Moves between states:
ri: j451->j376, j87->j584, j587->j48, j934->j760, j933->j375, j274->j515, j326->j333, j677->j539, j816->j24, j999->j303, j675->j708, j265->j157, j108->j294, j815->j531, j667->j969, j616->j384, j523->j958, j969->j635, j44->j587, j515->j196, j356->j284, j746->j661, j958->j605, j788->j929, j791->j365, j892->j934, j964->j19, j923->j964, j48->j677, j388->j892, j204->j451, j661->j788, j24->j815, j365->j349, j760->j318, j547->j156, j209->j675, j868->j933, j497->j426, j883->j981, j156->j791, j686->j544, j981->j868, j539->j44, j384->j497, j955->j108, j544->j204, j584->j185, j77->j938, j303->j209, j565->j356, j531->j67, j477->j961, j708->j999, j349->j547, j702->j521, j605->j477, j157->j274, j284->j702, j196->j265, j635->j268, j91->j746, j318->j388, j961->j523, j294->j326, j700->j667, j521->j565, j268->j700, j938->j923, j765->j616, j929->j91, j19->j77, j426->j765, j67->j816, j333->j955, j376->j686, j185->j489, j375->j883, j428->j87, j489->j428
va: j451->j294, j87->j284, j587->j868, j934->j67, j933->j791, j274->j700, j326->j196, j677->j375, j816->j87, j999->j938, j675->j19, j265->j635, j108->j274, j815->j185, j667->j451, j616->j746, j523->j44, j969->j376, j44->j981, j515->j667, j356->j934, j746->j209, j958->j587, j788->j708, j791->j605, j892->j531, j964->j616, j923->j765, j48->j933, j388->j815, j204->j108, j661->j675, j24->j584, j365->j477, j760->j816, j547->j523, j209->j964, j868->j156, j497->j788, j883->j349, j156->j958, j686->j333, j981->j547, j539->j883, j384->j661, j955->j157, j544->j955, j584->j702, j77->j497, j303->j923, j565->j892, j531->j489, j477->j677, j708->j77, j349->j961, j702->j318, j605->j48, j157->j268, j284->j760, j196->j969, j635->j686, j91->j303, j318->j24, j961->j539, j294->j515, j700->j204, j521->j388, j268->j544, j938->j426, j765->j91, j929->j999, j19->j384, j426->j929, j67->j428, j333->j265, j376->j326, j185->j521, j375->j365, j428->j356, j489->j565
gu: j451->j667, j87->j816, j587->j958, j934->j356, j933->j48, j274->j108, j326->j376, j677->j477, j816->j760, j999->j929, j675->j661, j265->j333, j108->j204, j815->j388, j667->j515, j616->j964, j523->j547, j969->j196, j44->j523, j515->j294, j356->j428, j746->j616, j958->j156, j788->j497, j791->j933, j892->j565, j964->j209, j923->j303, j48->j605, j388->j521, j204->j700, j661->j384, j24->j318, j365->j375, j760->j284, j547->j981, j209->j746, j868->j587, j497->j77, j883->j539, j156->j868, j686->j635, j981->j44, j539->j961, j384->j19, j955->j544, j544->j268, j584->j24, j77->j708, j303->j91, j565->j489, j531->j892, j477->j365, j708->j788, j349->j883, j702->j584, j605->j791, j157->j955, j284->j87, j196->j326, j635->j265, j91->j765, j318->j702, j961->j349, j294->j451, j700->j274, j521->j185, j268->j157, j938->j999, j765->j923, j929->j426, j19->j675, j426->j938, j67->j934, j333->j686, j376->j969, j185->j815, j375->j677, j428->j67, j489->j531
lu: j451->j204, j87->j428, j587->j44, j934->j892, j933->j868, j274->j157, j326->j294, j677->j48, j816->j67, j999->j708, j675->j209, j265->j196, j108->j955, j815->j24, j667->j700, j616->j765, j523->j961, j969->j667, j44->j539, j515->j274, j356->j565, j746->j91, j958->j523, j788->j661, j791->j156, j892->j388, j964->j923, j923->j938, j48->j587, j388->j318, j204->j544, j661->j746, j24->j816, j365->j791, j760->j934, j547->j349, j209->j303, j868->j981, j497->j384, j883->j375, j156->j547, j686->j376, j981->j883, j539->j677, j384->j616, j955->j333, j544->j686, j584->j87, j77->j19, j303->j999, j565->j521, j531->j815, j477->j605, j708->j675, j349->j365, j702->j284, j605->j958, j157->j265, j284->j356, j196->j515, j635->j969, j91->j929, j318->j760, j961->j477, j294->j108, j700->j268, j521->j702, j268->j635, j938->j77, j765->j426, j929->j788, j19->j964, j426->j497, j67->j531, j333->j326, j376->j451, j185->j584, j375->j933, j428->j489, j489->j185
ka: j451->j523, j87->j746, j587->j892, j934->j923, j933->j67, j274->j883, j326->j587, j677->j760, j816->j616, j999->j376, j675->j204, j265->j933, j108->j539, j815->j497, j667->j547, j616->j157, j523->j521, j969->j156, j44->j388, j515->j981, j356->j303, j746->j268, j958->j565, j788->j667, j791->j428, j892->j938, j964->j955, j923->j333, j48->j934, j388->j77, j204->j961, j661->j700, j24->j384, j365->j87, j760->j964, j547->j185, j209->j544, j868->j531, j497->j515, j883->j24, j156->j489, j686->j605, j981->j815, j539->j318, j384->j274, j955->j677, j544->j477, j584->j661, j77->j294, j303->j686, j565->j999, j531->j426, j477->j284, j708->j451, j349->j584, j702->j675, j605->j356, j157->j375, j284->j209, j196->j868, j635->j791, j91->j635, j318->j19, j961->j702, j294->j44, j700->j349, j521->j708, j268->j365, j938->j326, j765->j265, j929->j969, j19->j108, j426->j196, j67->j765, j333->j48, j376->j958, j185->j788, j375->j816, j428->j91, j489->j929
pu: j451->j708, j87->j365, j587->j326, j934->j48, j933->j265, j274->j384, j326->j938, j677->j955, j816->j375, j999->j565, j675->j702, j265->j765, j108->j19, j815->j981, j667->j788, j616->j816, j523->j451, j969->j929, j44->j294, j515->j497, j356->j605, j746->j87, j958->j376, j788->j185, j791->j635, j892->j587, j964->j760, j923->j934, j48->j333, j388->j44, j204->j675, j661->j584, j24->j883, j365->j268, j760->j677, j547->j667, j209->j284, j868->j196, j497->j815, j883->j274, j156->j969, j686->j303, j981->j515, j539->j108, j384->j24, j955->j964, j544->j209, j584->j349, j77->j388, j303->j356, j565->j958, j531->j868, j477->j544, j708->j521, j349->j700, j702->j961, j605->j686, j157->j616, j284->j477, j196->j426, j635->j91, j91->j428, j318->j539, j961->j204, j294->j77, j700->j661, j521->j523, j268->j746, j938->j892, j765->j67, j929->j489, j19->j318, j426->j531, j67->j933, j333->j923, j376->j999, j185->j547, j375->j157, j428->j791, j489->j156

In the rows, 70 means zero.

The rows follow the links: the fewer symbols apart two states are, the more alike their rows tend to be.

Each row is also shifted at random along 3 hidden directions that mean nothing.

Some states, each with a row of numbers:
j108: 55 75 58 71 78 75 76 68 66 62 65 66 81 67 66 69 63 71 70 79 78 66 76 81 68 60 69 72 60 57 84 67 77 67 80 87 67 62 72 65 83 56
j294: 45 78 56 81 66 73 77 64 74 63 65 82 86 64 65 67 64 68 58 77 78 63 75 79 64 61 69 82 62 59 80 64 67 69 79 85 76 77 73 72 73 58
j765: 95 61 71 65 74 75 66 63 45 74 89 73 53 79 75 66 63 64 70 78 75 79 62 74 68 86 75 72 77 56 77 83 78 72 55 68 66 68 74 63 68 63
j326: 71 67 54 83 57 75 67 66 73 62 74 76 86 70 74 72 64 70 57 77 84 57 76 83 61 74 70 79 72 59 79 66 65 64 63 72 74 81 75 67 75 55
j303: 87 67 63 76 65 73 50 68 75 69 88 66 67 76 65 80 53 78 75 83 67 68 69 76 65 69 86 78 69 81 76 74 66 61 67 62 70 67 64 70 61 80
j544: 60 67 58 75 76 82 63 64 80 69 78 64 74 72 64 81 63 79 88 77 72 63 69 63 69 58 88 54 58 74 63 74 71 62 82 75 66 62 61 68 88 76
j48: 48 60 66 75 62 76 71 80 66 65 67 66 82 64 79 79 68 72 66 65 77 65 76 78 65 76 62 65 89 59 55 71 81 66 60 58 62 73 76 60 79 62
j477: 50 67 69 65 79 55 65 78 81 63 62 54 79 60 73 89 70 77 88 74 67 67 78 80 73 65 67 61 83 76 71 68 78 59 59 61 62 59 63 62 70 80
j791: 61 58 76 68 65 66 67 71 78 76 76 65 64 66 82 80 91 70 74 67 67 69 67 67 76 81 70 51 87 72 57 79 66 64 56 54 75 75 62 69 67 77
j333: 44 76 53 86 60 76 61 63 60 62 83 69 81 86 68 74 63 75 75 78 86 55 68 88 59 69 74 72 68 71 75 73 70 56 62 74 71 81 81 65 84 67
j605: 84 60 68 75 63 67 59 81 88 64 73 58 81 61 79 91 73 78 78 71 75 63 78 76 64 76 72 58 89 75 59 73 69 58 57 54 64 74 66 65 73 78
j451: 55 63 61 69 71 63 71 67 94 64 72 73 87 48 69 83 71 75 66 89 63 70 80 78 70 69 79 74 74 58 90 64 60 70 75 75 81 64 48 76 62 56
j702: 64 74 71 67 77 64 65 80 82 67 50 61 76 67 56 73 63 73 78 64 59 73 77 66 74 52 69 79 65 91 70 56 71 72 85 72 64 60 73 76 62 86
j661: 84 70 77 58 85 77 73 63 71 80 78 72 57 72 63 62 70 72 80 74 62 83 62 51 78 66 83 63 53 71 71 71 69 81 87 79 71 57 56 76 75 73
j521: 94 77 70 69 66 56 69 77 91 63 55 71 80 62 67 70 59 73 66 62 65 70 80 79 70 60 66 87 78 84 75 60 57 69 73 66 72 73 76 73 52 80
j67: 84 74 80 71 64 69 67 78 46 73 74 71 57 87 72 61 70 66 68 58 78 68 60 69 67 78 61 73 75 77 59 77 75 70 57 61 64 84 89 66 68 78
j938: 68 68 56 86 51 88 66 68 65 73 79 85 77 80 61 62 57 69 52 69 69 72 70 66 61 67 79 87 64 64 68 64 67 74 82 72 68 77 77 74 72 61
j204: 74 74 59 73 81 67 68 65 84 61 64 65 83 65 63 78 65 78 80 81 78 62 72 73 70 56 77 64 56 72 83 67 69 63 81 80 71 64 63 70 83 74
j388: 70 69 72 67 64 71 74 85 69 71 54 74 80 59 63 63 64 65 55 61 60 78 84 69 71 69 58 89 78 63 66 57 74 83 80 71 67 67 76 71 62 60
j964: 60 71 63 68 78 82 67 72 50 71 74 65 66 77 61 69 49 74 75 77 69 78 70 69 67 63 77 76 63 66 73 66 83 72 76 77 53 55 73 67 81 66
j356: 64 67 67 76 60 60 55 75 77 69 71 65 74 76 64 80 60 77 77 66 63 67 71 75 68 66 75 80 80 92 61 69 64 58 60 52 67 75 73 79 54 94
j616: 92 73 70 59 85 79 68 67 44 71 83 66 52 84 69 65 61 70 77 76 78 72 63 71 69 72 73 68 65 64 75 77 83 75 68 78 60 59 77 63 81 69
j19: 57 78 59 61 83 67 68 68 53 64 68 68 72 69 59 62 50 70 72 83 71 73 75 83 69 58 73 90 66 64 94 63 76 72 77 85 64 58 73 65 68 65
j700: 69 73 74 62 87 67 77 57 80 69 74 69 63 63 73 69 82 73 83 77 68 73 61 65 79 68 76 50 55 66 80 73 68 70 78 82 76 62 55 73 79 68

In each set, the symbols that take the first to the second take the third to the fourth, perhaps in another order. Give the fourth.
Answers are names.
A 56 72 65 65 76 92 74 72 59 75 66 73 72 70 56 63 52 71 69 75 63 81 76 56 67 54 76 77 53 63 68 63 79 84 95 84 58 56 69 71 84 59
B 99 66 73 66 63 77 76 86 72 71 54 73 82 55 66 69 60 63 52 60 66 76 88 62 68 70 59 80 77 62 65 55 77 85 78 70 60 65 75 65 70 58
C 64 78 71 66 84 78 83 62 59 72 70 73 65 75 72 56 76 68 74 72 81 71 63 67 77 67 65 59 52 60 74 73 78 74 79 92 69 67 72 67 89 62
D j497

A 74 72 73 63 86 71 64 62 62 76 85 64 52 83 66 68 69 75 86 76 65 75 55 65 74 70 82 65 61 79 75 77 68 68 71 70 68 59 61 75 70 80
B 80 72 80 51 87 53 64 73 63 68 70 57 52 74 71 73 76 71 87 69 65 81 59 75 75 74 68 68 80 81 76 77 74 71 60 64 68 64 70 69 56 86
C 78 58 78 67 72 76 77 77 55 73 74 66 63 62 87 72 82 66 62 64 75 75 74 67 69 88 58 53 89 55 53 81 83 73 53 61 66 73 69 62 81 60
D j265

A 43 59 68 68 61 76 65 85 51 74 73 66 73 65 66 74 57 67 65 67 61 80 80 69 68 74 68 82 89 69 59 66 80 76 65 59 58 66 79 68 61 69
B 107 61 83 67 58 77 75 79 61 79 70 79 61 66 79 65 75 60 51 60 68 79 75 61 66 87 57 75 81 60 56 71 73 79 60 61 70 79 79 66 63 61
C 98 66 70 68 73 66 58 62 68 72 88 68 56 86 71 72 67 72 82 78 71 72 53 70 67 78 84 69 67 78 75 83 68 61 59 63 77 74 69 69 64 81
D j999

A 49 80 66 70 64 62 73 76 65 66 54 77 78 67 62 61 60 62 57 59 62 72 81 74 71 60 59 92 72 75 74 55 66 76 76 71 68 74 80 77 56 69
B 86 61 72 74 55 67 62 77 85 73 65 74 78 61 69 80 64 70 68 66 58 72 77 69 70 70 72 78 84 78 65 66 61 68 70 56 71 70 69 73 53 75
C 91 86 86 65 83 58 72 72 71 72 58 68 60 82 62 61 73 69 79 53 70 72 61 60 79 63 63 68 58 93 67 65 68 73 82 70 69 73 73 76 67 92
D j815

A 82 65 58 72 67 69 50 67 74 67 83 66 69 78 67 81 55 81 78 84 66 67 66 80 64 69 89 77 75 81 83 74 66 56 63 61 69 65 67 71 58 79
B 67 68 61 67 81 86 68 75 48 74 78 66 68 76 61 70 48 72 75 79 70 76 70 65 70 61 80 76 64 64 73 67 83 74 74 74 54 54 73 66 84 65
C 75 72 68 86 47 87 71 81 69 75 64 81 78 76 63 64 62 66 51 52 66 68 76 59 65 62 65 80 67 77 46 63 69 78 80 65 61 83 86 73 72 69
D j67

A 55 65 71 64 77 72 63 81 72 75 66 55 68 63 61 78 64 75 82 68 52 82 73 60 76 63 77 63 78 81 60 65 75 74 75 62 57 53 63 74 69 83
B 68 64 71 75 60 81 64 86 54 75 71 67 71 74 68 75 56 71 63 67 68 74 80 68 66 69 65 78 85 71 55 67 76 71 64 55 56 70 82 63 70 69
C 85 70 74 65 85 72 66 62 72 72 81 64 57 75 76 74 76 79 88 78 77 65 59 68 71 72 78 49 63 70 70 80 70 62 69 73 71 64 61 67 83 75
D j686

A 89 68 66 65 80 74 68 67 88 66 65 64 79 57 68 80 68 76 77 82 75 67 78 71 71 59 78 57 62 63 79 68 71 68 85 80 66 54 59 67 81 66
B 68 56 59 72 60 66 63 67 92 69 81 72 82 51 77 85 76 74 64 86 66 65 75 75 66 74 82 71 81 61 78 73 58 62 63 65 78 71 55 73 61 60
C 72 71 87 54 88 52 77 76 83 66 57 60 66 55 79 74 90 68 80 70 65 74 73 71 79 74 59 53 78 69 73 73 71 73 69 69 72 63 58 69 66 73
D j156

A 51 74 71 61 87 67 76 55 81 69 72 68 62 64 74 72 85 68 83 83 67 73 61 72 80 69 74 55 57 64 84 77 65 71 78 81 82 60 50 75 70 68
B 42 80 80 60 83 59 84 70 57 65 53 66 67 66 75 60 80 63 71 62 77 70 72 79 74 70 51 68 72 66 76 67 76 78 68 80 69 71 77 67 72 70
C 39 65 64 84 50 78 75 78 74 73 62 79 88 60 72 74 75 65 55 59 69 66 78 68 66 70 62 72 79 64 50 62 70 73 69 63 68 80 74 69 73 58
D j565

A 75 76 73 56 87 69 79 63 49 69 70 70 57 74 65 59 63 67 67 77 69 83 68 74 75 73 70 81 63 60 89 72 77 80 73 83 69 58 69 65 70 62
B 50 65 71 72 59 81 76 61 56 85 87 91 59 78 69 57 73 60 53 75 65 81 63 61 72 81 74 82 65 61 69 72 63 80 69 70 82 77 70 80 59 62
C 106 74 67 78 62 71 76 83 75 62 52 71 89 60 73 70 68 70 58 57 87 61 87 78 64 69 53 72 73 64 64 62 75 72 73 74 67 78 84 62 83 61
D j48

A 83 74 89 56 86 60 74 74 71 74 59 66 56 65 69 65 74 66 76 65 57 80 68 66 80 70 63 68 72 78 72 68 73 78 72 66 70 58 68 73 58 83
B 80 65 85 60 82 69 68 75 65 82 72 61 53 75 68 69 73 71 85 60 59 80 63 55 74 74 70 57 70 81 57 76 73 74 74 62 62 61 66 70 70 88
C 71 73 57 70 81 74 66 72 54 62 74 59 77 72 71 80 59 73 79 84 84 63 75 87 66 67 71 67 72 59 80 76 83 65 64 77 60 61 74 55 85 64
D j333

A 94 71 86 60 71 56 75 73 81 74 63 76 64 60 70 64 79 66 64 64 57 81 73 65 73 75 62 73 76 77 71 68 62 77 70 67 76 72 65 78 50 78
B 84 68 82 72 58 72 78 76 60 80 70 79 65 75 76 59 77 61 54 57 66 73 69 61 70 86 59 82 78 69 58 72 71 78 64 62 73 79 78 74 60 67
C 67 61 58 77 66 88 62 73 52 77 86 73 69 75 63 69 52 72 63 81 71 74 73 65 62 67 83 80 72 62 66 73 79 72 69 67 59 64 71 66 77 61
D j209

A 70 82 57 83 61 79 75 63 78 62 65 84 86 73 65 65 67 72 59 69 80 59 77 76 62 60 68 79 55 60 77 61 65 67 82 84 74 80 78 71 83 58
B 78 71 69 69 78 78 79 84 70 61 51 63 86 57 70 75 68 71 67 62 76 69 85 67 69 61 56 62 74 61 65 62 85 77 78 76 57 61 76 59 91 58
C 106 78 77 67 71 72 72 61 82 75 76 81 63 75 66 63 72 72 65 69 64 73 63 61 73 70 78 73 55 75 77 73 58 75 81 80 80 71 64 79 66 76
D j700

A 69 84 58 84 62 70 74 65 76 55 64 76 89 73 68 65 61 69 63 74 86 54 75 88 65 61 68 84 59 67 88 65 65 64 72 84 77 83 82 67 79 62
B 76 80 77 69 68 57 83 74 73 63 55 76 75 65 81 60 83 63 60 57 82 66 75 82 69 79 46 74 77 64 78 70 69 71 64 72 76 83 80 65 70 64
C 87 78 84 58 86 69 79 81 52 71 56 69 62 72 68 57 69 64 68 58 72 77 71 67 73 73 56 72 68 68 71 66 82 80 74 77 62 66 82 67 72 70
D j661

A 60 64 65 85 59 79 70 81 64 70 67 69 82 73 73 75 70 72 68 62 80 59 78 68 63 70 62 64 76 71 50 72 80 66 67 63 59 82 85 63 85 72
B 66 62 70 81 61 68 61 77 85 66 69 62 80 71 73 85 73 78 77 64 73 61 73 72 65 71 71 61 83 83 58 71 68 56 65 56 68 77 70 71 73 84
C 79 80 82 61 76 56 78 72 62 69 59 77 65 66 71 54 72 60 60 61 69 78 75 78 72 78 52 87 79 67 85 68 69 77 61 70 77 73 81 72 53 67
D j388

A 86 68 80 73 66 66 81 70 93 75 61 78 72 59 79 71 88 66 67 56 64 70 72 59 77 74 61 56 69 71 57 69 62 74 77 68 77 79 60 77 71 68
B 51 73 60 68 83 70 70 64 88 66 65 66 83 59 60 81 65 78 79 82 67 69 75 67 75 57 82 61 57 66 76 67 71 68 86 80 70 56 55 74 80 66
C 68 62 69 72 70 69 64 59 75 73 86 70 60 72 80 80 82 73 79 80 74 66 59 71 70 81 78 56 71 69 70 82 67 62 54 66 79 73 58 74 70 72
D j999

A 77 77 70 56 88 67 75 63 48 68 72 72 56 75 67 55 62 66 69 79 73 78 66 78 72 67 67 81 63 63 90 72 78 80 69 82 70 61 74 65 67 66
B 97 70 79 62 84 85 76 64 74 79 76 71 56 70 63 64 69 72 78 71 64 84 65 48 77 67 83 59 50 69 69 74 73 82 89 78 68 54 56 78 74 71
C 53 77 68 74 68 75 84 60 67 72 74 84 71 66 73 57 83 63 59 76 74 70 69 71 72 78 66 70 61 53 79 73 67 78 72 86 79 76 66 74 74 51
D j667

A 42 66 64 83 59 75 69 78 64 64 67 66 85 75 74 75 67 69 69 60 81 60 74 75 63 69 62 68 78 70 58 68 76 62 60 61 65 83 81 63 79 70
B 76 61 60 84 63 81 58 65 84 71 86 66 79 70 71 88 68 78 78 79 74 57 69 67 66 66 86 56 66 68 64 76 68 58 71 67 70 72 58 69 84 69
C 89 73 72 65 71 75 80 63 58 77 73 84 60 69 67 54 71 60 56 72 67 80 72 65 74 76 69 83 65 56 85 70 73 84 73 81 75 68 71 73 66 56
D j388

A 60 66 78 68 66 71 71 75 47 77 75 70 56 83 74 62 72 62 66 59 69 75 62 64 75 82 64 72 80 72 56 73 78 74 58 59 65 74 79 71 64 73
B 47 70 62 82 60 67 68 77 60 63 65 64 82 74 77 76 70 72 70 65 82 57 75 83 63 71 60 70 82 71 64 69 78 61 58 59 63 83 86 60 74 73
C 90 74 65 60 82 60 64 69 79 61 64 62 72 66 64 74 53 76 79 85 69 73 74 82 72 59 82 80 66 69 90 68 69 68 78 79 69 52 65 67 65 75
D j584

